Here is a tiny trained network, its code and every weight. The questions are about switching its units off for an input and a target symbol, where a switched-off unit gives its printed mean instead of its output.

import numpy as np


def w(rows, s, z=0):
    codes = np.array(rows[::2]) - 128.0
    scale = np.full(codes.shape[1], s)
    scale[-1] = z or s
    return codes * scale


def f(y):
    return y / 2 * (1 + np.tanh(0.7978845608 * (y + 0.044715 * y**3)))


def softmax(a):
    e = np.exp(a - a.max(-1, keepdims=True))
    return e / e.sum(-1, keepdims=True)


def log_softmax(a):
    a = a - a.max(-1, keepdims=True)
    return a - np.log(np.exp(a).sum(-1, keepdims=True))


def net(x, mask):
    ids = ['ΓΛΦαμτ'.index(c) for c in x.split()]
    T = len(ids)
    res = E[ids] + P[:T]
    r = res
    for j in range(2):
        rows = slice(3 * j, 3 * j + 3)
        q, k, v = (r @ M[0][rows].T for M in (Q, K, V))
        z = softmax(np.where(np.tri(T) > 0, q @ k.T / 3**0.5, -1e9)) @ v
        o = O[0][rows]
        res = res + np.where(mask[j], z, o[:, -1]) @ o[:, :-1]
    y = f(res @ A[0][:, :-1].T + A[0][:, -1])
    res = res + np.where(mask[2:14], y, B[0][:, -1]) @ B[0][:, :-1]
    return log_softmax(res[-1] @ U[:, :-1].T + U[:, -1])


Q, K, V, O, A, B = {}, {}, {}, {}, {}, {}
E = w([
[216,88,135,154,67],'Γ',
[159,98,66,60,154],'Λ',
[79,170,129,23,248],'Φ',
[108,74,226,203,123],'α',
[158,203,44,176,94],'μ',
[183,247,148,152,181],'τ',
],0.015)
P = w([
[169,173,178,132,79],'0',
[73,251,82,104,112],'1',
[169,162,176,126,94],'2',
[80,182,61,109,126],'3',
[169,155,176,121,95],'4',
[87,192,69,157,149],'5',
[160,147,183,100,104],'6',
[104,128,44,155,149],'7',
[169,150,174,107,109],'8',
[113,118,41,178,161],'9',
],0.014)
Q[0] = w([
[144,82,135,80,229],'H1',
[118,101,95,201,37],'H1',
[89,167,101,252,130],'H1',
[225,114,72,94,34],'H2',
[129,180,108,177,86],'H2',
[184,167,167,156,78],'H2',
],0.011)
K[0] = w([
[161,132,103,65,206],'H1',
[79,124,122,244,114],'H1',
[197,2,138,201,126],'H1',
[186,118,46,89,38],'H2',
[165,230,87,208,83],'H2',
[170,99,236,174,147],'H2',
],0.011)
V[0] = w([
[135,81,125,182,145],'H1',
[143,110,188,118,136],'H1',
[131,149,61,114,67],'H1',
[109,56,103,159,142],'H2',
[1,81,141,202,159],'H2',
[104,248,41,115,127],'H2',
],0.0083)
O[0] = w([
[136,139,106,71,87,138],'H1',
[109,75,107,125,193,221],'H1',
[171,153,90,67,155,28],'H1',
[147,72,202,137,1,4],'H2',
[107,113,92,177,64,64],'H2',
[159,116,27,173,72,129],'H2',
],0.0086,0.0038)
A[0] = w([
[143,116,74,141,167,71],'N1',
[76,4,158,157,95,35],'N2',
[98,135,170,168,215,140],'N3',
[191,184,85,113,176,55],'N4',
[210,74,155,44,137,127],'N5',
[120,232,159,126,123,209],'N6',
[123,88,139,84,84,2],'N7',
[75,50,127,132,157,56],'N8',
[205,107,92,154,54,157],'N9',
[123,76,39,126,75,178],'N10',
[187,147,171,116,191,10],'N11',
[210,84,248,162,31,121],'N12',
],0.011,0.0085)
B[0] = w([
[140,50,222,100,134,162],'N1',
[184,116,171,231,159,189],'N2',
[142,103,200,57,110,251],'N3',
[88,70,213,186,77,224],'N4',
[186,53,163,168,191,157],'N5',
[111,158,35,141,115,246],'N6',
[174,213,91,195,119,120],'N7',
[190,143,92,165,112,143],'N8',
[65,75,124,116,121,156],'N9',
[126,231,155,151,131,182],'N10',
[134,194,150,139,149,166],'N11',
[191,74,62,2,34,234],'N12',
],0.0089,0.011)
U = w([
[90,137,27,130,98,255],'Γ',
[2,77,161,119,170,211],'Λ',
[99,37,192,213,186,116],'Φ',
[142,215,205,152,106,40],'α',
[81,109,189,118,82,61],'μ',
[204,142,92,160,147,74],'τ',
],0.0081,0.0085)

Each question gives the input, a string of symbols that net reads in full, and the target symbol t.
The units are the heads (3 rows each of Q, K, V and O) and the neurons (one row each of A and B). Each row of codes is followed by its name. A weight is (code - 128) times the scale printed after its matrix; where a second scale follows, it is the last column's (O, A, B and U).
mask holds one flag per unit, heads first, then neurons. A switched-off unit (its flag False) gives its mean, the last column of its rows in O or B, instead of its output. The means were averaged over made-up inputs and are rounded, as every weight is.
A unit's drop is (log p(t) with every unit on - log p(t) with that unit switched off) / (log p(t) with every unit on - log p(t) with every unit switched off).
The circuit of an input: a set's keep is (log p(t) with only the set's units on - log p(t) with every unit switched off) / (log p(t) with every unit on - log p(t) with every unit switched off). Starting from the 12 units with the biggest drops (on a tie, the unit counted first), units are removed one at a time, each time the one whose removal leaves the highest keep (on an exact tie, the one counted first), for as long as the keep stays at least 0.8.
circuit, biggest first: the units of the circuit, biggest drop first
k most important neurons: the k neurons with the biggest drops, biggest first
heads that matter: for each layer, one digit per head in row order, 1 if its drop is at least 0.15 and else 0, layers parted by /
drop when u is switched off: that unit's drop, to one decimal
input α Λ Γ Γ, target Λ: circuit, biggest first => (N12; H2)
input Λ Λ Γ Φ Λ Γ τ τ μ Γ, target Φ: circuit, biggest first => (N12)
input τ α τ Γ α α α τ, target Φ: 2 most important neurons => (N4; N12)
input α Γ Λ, target Φ: 3 most important neurons => (N5; N12; N4)
input Φ Λ Γ α α μ α Λ Λ, target Φ: heads that matter => 00
input α μ Λ α Γ, target τ: heads that matter => 01
input Γ Λ α τ α Γ, target Λ: circuit, biggest first => (N12; H2; N2)
input α Λ Γ α α α τ τ, target Λ: circuit, biggest first => (N12; N4; N2)
input Λ τ Γ α, target Γ: 3 most important neurons => (N4; N3; N2)
input α α τ τ, target Λ: 3 most important neurons => (N4; N12; N1)
input Φ Λ τ α α α τ Λ, target Λ: 2 most important neurons => (N1; N9)
input τ Γ Γ, target τ: drop when H2 is switched off => 1.1
input α Λ τ α τ Γ α Λ, target Λ: drop when N9 is switched off => 0.8
input Φ μ Γ α, target Γ: drop when N1 is switched off => 0.3
input α α α α τ μ α, target μ: drop when N12 is switched off => 1.0
